Read these off the row that follows.
1) Find the 1st entry from the right.
2) Find the second entry from the right.
[73 27  4  0 -8 29]
1) 29
2) -8

Questions about the grid below.
1) What is the third entry from the end, reading row by row?
2) What is the second smallest entry?
3) What is the first entry in reading order?
4) What is the entry just right of the largest entry?
5) What is the top-right entry?
-0.56	-37.37	6.22	70.93
-151.35	17.15	172.97	-35.72
1) 17.15
2) -37.37
3) -0.56
4) -35.72
5) 70.93

 61  -71   49    0
The entry just right of the largest entry? -71
The entry just left of 0: 49

B =
array([ 420,  476,  258,  329,  419, -421,   50,  931,  120, -259,  141,
       -560,  679,  462])
The smallest entry: -560
The entry just right of -560: 679
The entry just left of the smallest entry -> 141
The third largest entry -> 476
The last entry is 462
The 1st entry from the left: 420
What is the entry just right of -421?
Answer: 50
The entry just right of 329 is 419

A =
[[7 1 6 5]
 [7 8 7 6]
 [6 8 3 1]]
The bottom-right entry -> 1
The entry in the bottom-left corner: 6
The top-left entry: 7
The smallest entry in the first row is 1
The entry directly below 5?
A: 6

Read these off the grid that follows. Rows and columns are numbered from 1.
1) Give the entry directly above -0.588.
2) Give the top-right entry.
3) Give the entry directly above the smallest entry.
4) Give the entry at row 1, column 1.
5) Give the entry just left of -1.600.
6) Give the entry directly above the largest entry.
7) Give the entry in row 1 and column 3.
8) Give the entry just left of -0.152.
[[ 0.851  0.027  0.606 -0.360 -0.258 -1.509 -0.777 -1.263]
 [-1.336 -0.443 -1.791  0.021  1.400  0.164  0.994  0.439]
 [-0.780  0.121 -1.158 -0.266  0.531 -0.697  1.433  0.230]
 [-0.446 -1.116 -0.152  0.925  0.619 -1.697  0.396  0.113]
 [-0.853 -1.116  0.345  0.524 -0.245 -1.964 -0.045  0.695]
 [-0.919 -1.503 -0.025  0.145  0.629 -1.217 -0.518  1.011]
 [-1.571 -0.985  0.361  0.547 -0.359 -0.056 -1.599 -0.422]
 [-0.311  0.095 -0.361  0.849 -0.095  0.476  0.864 -1.754]
 [-0.656 -1.109 -2.277  1.618  0.767  1.272  0.189 -0.771]
 [ 0.043  0.075 -1.931  0.860 -0.093  0.463  0.667 -1.339]
 [-0.981 -1.300  0.366 -0.007 -0.107 -1.600 -0.588  1.094]
 [ 0.360  0.751 -1.377  0.020 -0.980 -0.023  0.421 -1.423]
 [-1.327 -0.471 -1.837  0.029  1.494  0.216  1.005  0.426]
 [-0.150  0.542 -0.619 -0.754 -0.035 -1.210  1.466  0.041]
 [-1.279 -0.150 -1.253 -1.239  0.126  0.697 -1.071  0.445]]
1) 0.667
2) -1.263
3) -0.361
4) 0.851
5) -0.107
6) 0.849
7) 0.606
8) -1.116

grid =
[[ -4.51   5.59  14.16   2.52 -14.72   0.19  -7.84  -8.69  -3.11  -9.14
   -1.30  -6.08   8.16]
 [-12.96  -4.45   8.79  -2.72 -10.94  -1.44  -1.76   2.20  -5.40  -7.17
   -1.81 -12.13  -3.43]
 [  9.87  -2.03   4.29   1.51  -8.58   2.94 -10.90 -25.85 -11.85 -19.24
   -5.83  -5.44  -8.73]]
The entry just right of 0.19 -> -7.84
Which number is the entry just left of -5.44?
Answer: -5.83
The entry just right of the centre entry is 2.20
The first entry in reading order: -4.51
The second smallest entry: -19.24
The entry just right of the largest entry: 2.52
Which number is the entry just left of -1.76?
Answer: -1.44
Which number is the maximum?
Answer: 14.16
Which number is the entry just left of 1.51?
Answer: 4.29
Which number is the entry just right of -25.85?
Answer: -11.85
The entry just right of -2.72: -10.94
Which number is the entry just left of 2.20?
Answer: -1.76
The entry just left of -8.73 -> -5.44
The entry just right of -7.84: -8.69
Which number is the entry just left of -1.30?
Answer: -9.14
The entry just left of the smallest entry is -10.90
Which number is the second entry in reading order?
Answer: 5.59
Which number is the entry just left of -7.17?
Answer: -5.40
The 3rd smallest entry: -14.72
The entry just right of -10.90 is -25.85
The entry just left of -10.90 -> 2.94
